Below are the code and all the weights of a small trained network. Each question names an input and a target symbol and asks about switching units off, where a switched-off unit gives its printed mean instead of its output.

import numpy as np


def w(rows, s, z=0):
    codes = np.array(rows[::2]) - 128.0
    scale = np.full(codes.shape[1], s)
    scale[-1] = z or s
    return codes * scale


def f(y):
    return np.maximum(y, 0)


def softmax(a):
    e = np.exp(a - a.max(-1, keepdims=True))
    return e / e.sum(-1, keepdims=True)


def log_softmax(a):
    a = a - a.max(-1, keepdims=True)
    return a - np.log(np.exp(a).sum(-1, keepdims=True))


def net(x, mask):
    ids = ['γδζηθλμστφψ'.index(c) for c in x.split()]
    T = len(ids)
    res = E[ids] + P[:T]
    u = 0
    for l in range(2):
        q, k, v = (res @ M[l].T for M in (Q, K, V))
        z = softmax(np.where(np.tri(T) > 0, q @ k.T / 3**0.5, -1e9)) @ v
        res = res + np.where(mask[u], z, O[l][:, -1]) @ O[l][:, :-1]
        u += 1
        y = f(res @ A[l][:, :-1].T + A[l][:, -1])
        res = res + np.where(mask[u : u + 16], y, B[l][:, -1]) @ B[l][:, :-1]
        u += 16
    return log_softmax(res[-1] @ U[:, :-1].T + U[:, -1])


Q, K, V, O, A, B = {}, {}, {}, {}, {}, {}
E = w([
[107,232,131,90,141,159,127,84,114,56],'γ',
[94,197,133,128,140,175,136,219,158,53],'δ',
[96,130,124,114,27,153,98,141,132,131],'ζ',
[113,148,116,167,67,122,177,130,103,80],'η',
[151,210,146,77,102,133,44,142,122,138],'θ',
[175,129,128,150,131,178,147,180,78,113],'λ',
[62,149,88,7,186,155,182,76,106,103],'μ',
[112,193,176,155,220,151,237,102,154,101],'σ',
[149,116,119,120,120,118,119,173,35,92],'τ',
[101,94,32,185,162,175,77,137,141,140],'φ',
[85,139,200,94,152,161,124,89,141,130],'ψ',
],0.02)
P = w([
[55,225,175,160,80,150,133,137,27,190],'0',
[56,193,159,149,89,145,143,133,50,195],'1',
[86,179,134,130,102,157,153,128,66,197],'2',
[77,165,148,140,122,159,125,122,65,133],'3',
[99,160,117,130,116,164,160,141,102,151],'4',
[109,147,102,127,117,164,167,152,119,143],'5',
[112,150,120,122,132,123,146,129,110,111],'6',
[125,138,96,115,121,154,172,137,142,103],'7',
[147,135,92,105,146,131,152,128,130,91],'8',
[124,124,97,109,134,113,150,135,151,62],'9',
[173,137,67,97,144,89,167,142,170,100],'10',
[112,101,87,106,133,103,175,144,174,8],'11',
[155,127,64,81,140,43,161,149,196,79],'12',
],0.011)
Q[0] = w([
[152,83,191,145,89,107,144,121,111,147],'0.h1',
[58,166,31,110,169,230,141,117,93,9],'0.h1',
[107,130,66,160,168,117,115,105,135,128],'0.h1',
],0.012)
K[0] = w([
[121,188,140,123,129,163,163,156,62,168],'0.h1',
[254,58,154,112,127,65,121,129,233,78],'0.h1',
[153,129,136,67,94,116,168,111,133,35],'0.h1',
],0.0089)
V[0] = w([
[149,83,186,131,149,90,81,175,211,141],'0.h1',
[165,166,172,154,126,125,175,85,159,154],'0.h1',
[162,8,191,124,83,167,129,156,128,162],'0.h1',
],0.011)
O[0] = w([
[152,171,94,135,140,108,77,172,134,181,2],'0.h1',
[134,153,178,147,144,77,76,162,215,167,88],'0.h1',
[148,167,146,118,114,6,117,102,124,208,10],'0.h1',
],0.011,0.012)
A[0] = w([
[135,98,115,146,72,158,165,138,143,117,158],'0.n1',
[231,125,110,57,111,6,171,169,152,169,10],'0.n2',
[162,171,175,122,127,140,160,97,154,85,103],'0.n3',
[159,129,140,143,115,61,134,159,129,164,144],'0.n4',
[104,157,102,132,162,104,105,81,132,145,177],'0.n5',
[223,67,203,54,181,34,88,233,64,213,15],'0.n6',
[124,150,158,133,153,117,174,91,187,130,122],'0.n7',
[220,143,158,107,168,77,92,142,104,235,30],'0.n8',
[237,196,163,152,176,41,100,135,158,247,13],'0.n9',
[129,132,125,135,102,113,164,122,120,190,91],'0.n10',
[70,145,132,195,139,155,144,120,103,95,136],'0.n11',
[222,107,126,119,129,55,132,189,155,240,22],'0.n12',
[186,102,167,183,95,90,99,172,196,167,71],'0.n13',
[238,163,183,180,153,27,110,175,180,193,11],'0.n14',
[220,175,192,46,209,20,50,56,207,248,10],'0.n15',
[183,182,180,151,110,118,141,150,123,110,74],'0.n16',
],0.013,0.011)
B[0] = w([
[159,121,164,134,157,93,109,85,133,110,211],'0.n1',
[225,52,53,126,55,92,205,99,153,216,128],'0.n2',
[110,114,126,108,145,88,165,150,152,142,169],'0.n3',
[152,49,148,162,149,161,144,120,165,135,128],'0.n4',
[166,112,91,154,64,144,159,106,188,154,131],'0.n5',
[54,44,210,60,236,80,203,22,220,203,128],'0.n6',
[115,74,173,108,137,114,135,132,92,108,148],'0.n7',
[54,196,129,197,35,54,223,159,238,64,128],'0.n8',
[196,40,134,165,155,183,227,186,148,105,128],'0.n9',
[100,76,131,121,156,147,129,98,127,130,128],'0.n10',
[183,121,122,123,142,124,158,126,154,180,251],'0.n11',
[203,166,173,66,70,198,209,205,119,225,128],'0.n12',
[167,80,116,139,162,158,144,116,122,172,128],'0.n13',
[209,53,170,31,197,149,158,127,23,140,128],'0.n14',
[204,179,26,72,41,242,195,40,246,62,128],'0.n15',
[123,110,111,159,60,182,143,202,159,179,129],'0.n16',
],0.013,0.03)
Q[1] = w([
[110,137,70,46,176,112,129,145,114,182],'1.h1',
[33,175,121,193,79,64,3,225,17,222],'1.h1',
[100,208,188,142,50,134,111,172,69,88],'1.h1',
],0.0074)
K[1] = w([
[181,126,151,177,109,70,31,82,110,118],'1.h1',
[140,134,222,107,100,190,178,181,104,254],'1.h1',
[122,147,154,174,201,158,99,35,92,223],'1.h1',
],0.0069)
V[1] = w([
[126,43,39,183,152,99,93,85,211,177],'1.h1',
[246,92,165,222,106,42,129,166,74,141],'1.h1',
[141,147,253,110,58,189,133,121,41,124],'1.h1',
],0.0057)
O[1] = w([
[145,140,254,194,59,151,157,151,73,96,253],'1.h1',
[158,133,133,197,169,89,51,189,87,107,116],'1.h1',
[157,125,94,126,96,91,98,196,159,59,53],'1.h1',
],0.011,0.0079)
A[1] = w([
[180,113,139,131,129,194,136,143,178,135,194],'1.n1',
[146,97,127,122,107,125,178,221,163,99,91],'1.n2',
[117,106,118,224,126,188,154,129,154,153,180],'1.n3',
[108,184,127,152,147,142,105,79,106,181,144],'1.n4',
[109,154,130,147,148,92,88,103,111,225,2],'1.n5',
[120,97,136,112,101,164,143,173,107,88,182],'1.n6',
[154,135,143,108,66,117,101,111,146,83,151],'1.n7',
[99,98,140,102,106,136,137,167,58,85,173],'1.n8',
[137,203,164,132,169,120,169,120,106,170,86],'1.n9',
[106,139,138,163,110,199,127,84,111,39,176],'1.n10',
[90,102,136,139,151,126,149,60,86,100,119],'1.n11',
[122,176,186,120,147,95,154,101,111,123,151],'1.n12',
[102,209,102,98,123,68,64,121,128,173,96],'1.n13',
[60,115,99,79,139,101,129,74,157,116,139],'1.n14',
[124,123,114,170,57,137,123,94,148,139,131],'1.n15',
[11,143,110,121,117,50,122,142,163,134,129],'1.n16',
],0.011,0.0096)
B[1] = w([
[81,148,118,144,148,122,112,136,110,112,251],'1.n1',
[154,160,144,101,110,142,136,95,89,117,162],'1.n2',
[91,148,120,125,102,116,165,127,141,128,220],'1.n3',
[119,145,103,109,79,119,158,156,137,95,135],'1.n4',
[157,193,46,56,28,34,172,71,7,71,128],'1.n5',
[124,131,140,107,141,125,95,101,111,151,173],'1.n6',
[135,120,155,128,116,146,119,103,89,67,134],'1.n7',
[103,121,130,109,149,89,97,67,143,144,152],'1.n8',
[128,122,88,140,114,182,97,124,155,109,172],'1.n9',
[120,139,114,98,134,133,135,175,123,159,219],'1.n10',
[157,110,99,142,101,128,158,147,126,143,225],'1.n11',
[139,130,110,142,116,125,93,160,142,137,190],'1.n12',
[88,117,147,167,107,126,166,182,93,83,128],'1.n13',
[117,149,150,156,139,104,104,139,128,136,169],'1.n14',
[94,126,124,149,99,93,107,62,99,116,140],'1.n15',
[187,134,196,148,109,114,117,108,133,156,128],'1.n16',
],0.014,0.028)
U = w([
[123,19,196,169,190,177,189,155,97,80,2],'γ',
[116,99,25,243,128,154,106,141,139,210,190],'δ',
[113,108,105,141,89,37,129,79,75,54,135],'ζ',
[117,49,239,185,193,114,118,210,162,155,170],'η',
[167,205,48,133,143,151,88,186,227,90,162],'θ',
[208,145,161,148,8,1,189,214,171,145,115],'λ',
[122,88,92,55,104,136,175,23,171,144,53],'μ',
[14,160,175,129,171,145,71,217,91,50,137],'σ',
[168,22,84,188,154,33,121,202,123,77,157],'τ',
[247,146,151,160,53,210,147,167,12,193,118],'φ',
[96,194,147,84,20,90,90,107,128,85,202],'ψ',
],0.0058,0.0097)

Each question gives the input, a string of symbols that net reads in full, and the target symbol t.
The units are the heads (3 rows each of Q, K, V and O) and the neurons (one row each of A and B). Each row of codes is followed by its name. A weight is (code - 128) times the scale printed after its matrix; where a second scale follows, it is the last column's (O, A, B and U).
mask holds one flag per unit, layer by layer, with each layer's heads first. A switched-off unit (its flag False) gives its mean, the last column of its rows in O or B, instead of its output. The means were averaged over made-up inputs and are rounded, as every weight is.
A unit's drop is (log p(t) with every unit on - log p(t) with that unit switched off) / (log p(t) with every unit on - log p(t) with every unit switched off).
The circuit of an input: a set's keep is (log p(t) with only the set's units on - log p(t) with every unit switched off) / (log p(t) with every unit on - log p(t) with every unit switched off). Starting from the 12 units with the biggest drops (on a tie, the unit counted first), units are removed one at a time, each time the one whose removal leaves the highest keep (on an exact tie, the one counted first), for as long as the keep stays at least 0.8.
units of the circuit, in order: the units of the circuit, biggest drop first
k most important neurons: the k neurons with the biggest drops, biggest first
top k neurons in layer l: the k neurons of layer l with the biggest drops, biggest first
input ψ φ μ θ φ φ ζ μ γ τ η, target τ: units of the circuit, in order : 1.h1; 0.n1
input φ μ σ φ μ τ μ, target ζ: 3 most important neurons : 0.n11; 0.n1; 1.n10
input μ τ μ λ φ φ φ φ ψ ζ φ φ ψ, target δ: most important neuron : 1.n8
input φ γ γ φ φ τ ψ ψ ζ φ ψ μ, target ψ: units of the circuit, in order : 0.h1; 0.n11
input γ λ λ γ, target λ: units of the circuit, in order : 0.h1; 0.n3
input φ ζ τ, target ζ: units of the circuit, in order : 0.n11; 1.n8; 0.h1
input μ ζ η, target λ: top 2 neurons in layer 0 : 0.n11; 0.n3
input η μ η, target λ: 2 most important neurons : 0.n1; 0.n11
input φ μ σ φ η φ φ σ φ φ τ γ, target τ: 4 most important neurons : 0.n11; 0.n3; 1.n3; 1.n10
input φ μ φ φ γ φ σ, target φ: units of the circuit, in order : 1.h1; 1.n11
input τ μ φ μ τ λ σ φ φ μ τ σ, target τ: units of the circuit, in order : 0.n11; 1.h1; 0.n3
input φ φ σ φ μ μ φ γ γ φ σ φ, target σ: 4 most important neurons : 1.n1; 0.n3; 1.n3; 1.n10
input η φ σ μ φ, target μ: units of the circuit, in order : 0.n11; 1.h1; 0.h1
input φ φ φ φ μ ψ σ φ τ τ σ, target τ: top 2 neurons in layer 0 : 0.n7; 0.n11
input γ γ φ σ φ μ μ θ δ μ φ γ, target φ: units of the circuit, in order : 0.n1; 1.h1; 1.n11; 0.n11
input η φ λ φ μ σ, target μ: units of the circuit, in order : 0.n11; 1.h1
input μ φ φ ψ, target δ: units of the circuit, in order : 1.n9; 1.n12; 1.n2
input μ φ φ δ η σ θ φ γ, target δ: 2 most important neurons : 1.n9; 0.n1
input φ φ φ φ φ τ, target τ: units of the circuit, in order : 0.n11; 1.h1
input σ φ φ σ σ μ, target η: units of the circuit, in order : 0.h1
input μ γ φ μ φ, target μ: units of the circuit, in order : 1.h1; 0.h1
input φ φ φ γ δ, target θ: most important neuron : 0.n7
input τ φ φ μ μ φ μ τ η φ σ ψ, target η: units of the circuit, in order : 0.h1; 1.h1
input θ φ γ τ, target τ: 2 most important neurons : 0.n11; 1.n3
input μ φ φ φ φ φ μ, target φ: 3 most important neurons : 0.n1; 1.n11; 1.n1
input σ φ φ τ μ μ σ μ, target σ: 3 most important neurons : 1.n14; 1.n1; 0.n1
input τ φ τ ζ, target ζ: 2 most important neurons : 0.n11; 1.n7
input φ δ τ γ μ τ τ γ, target τ: top neuron in layer 0 : 0.n11
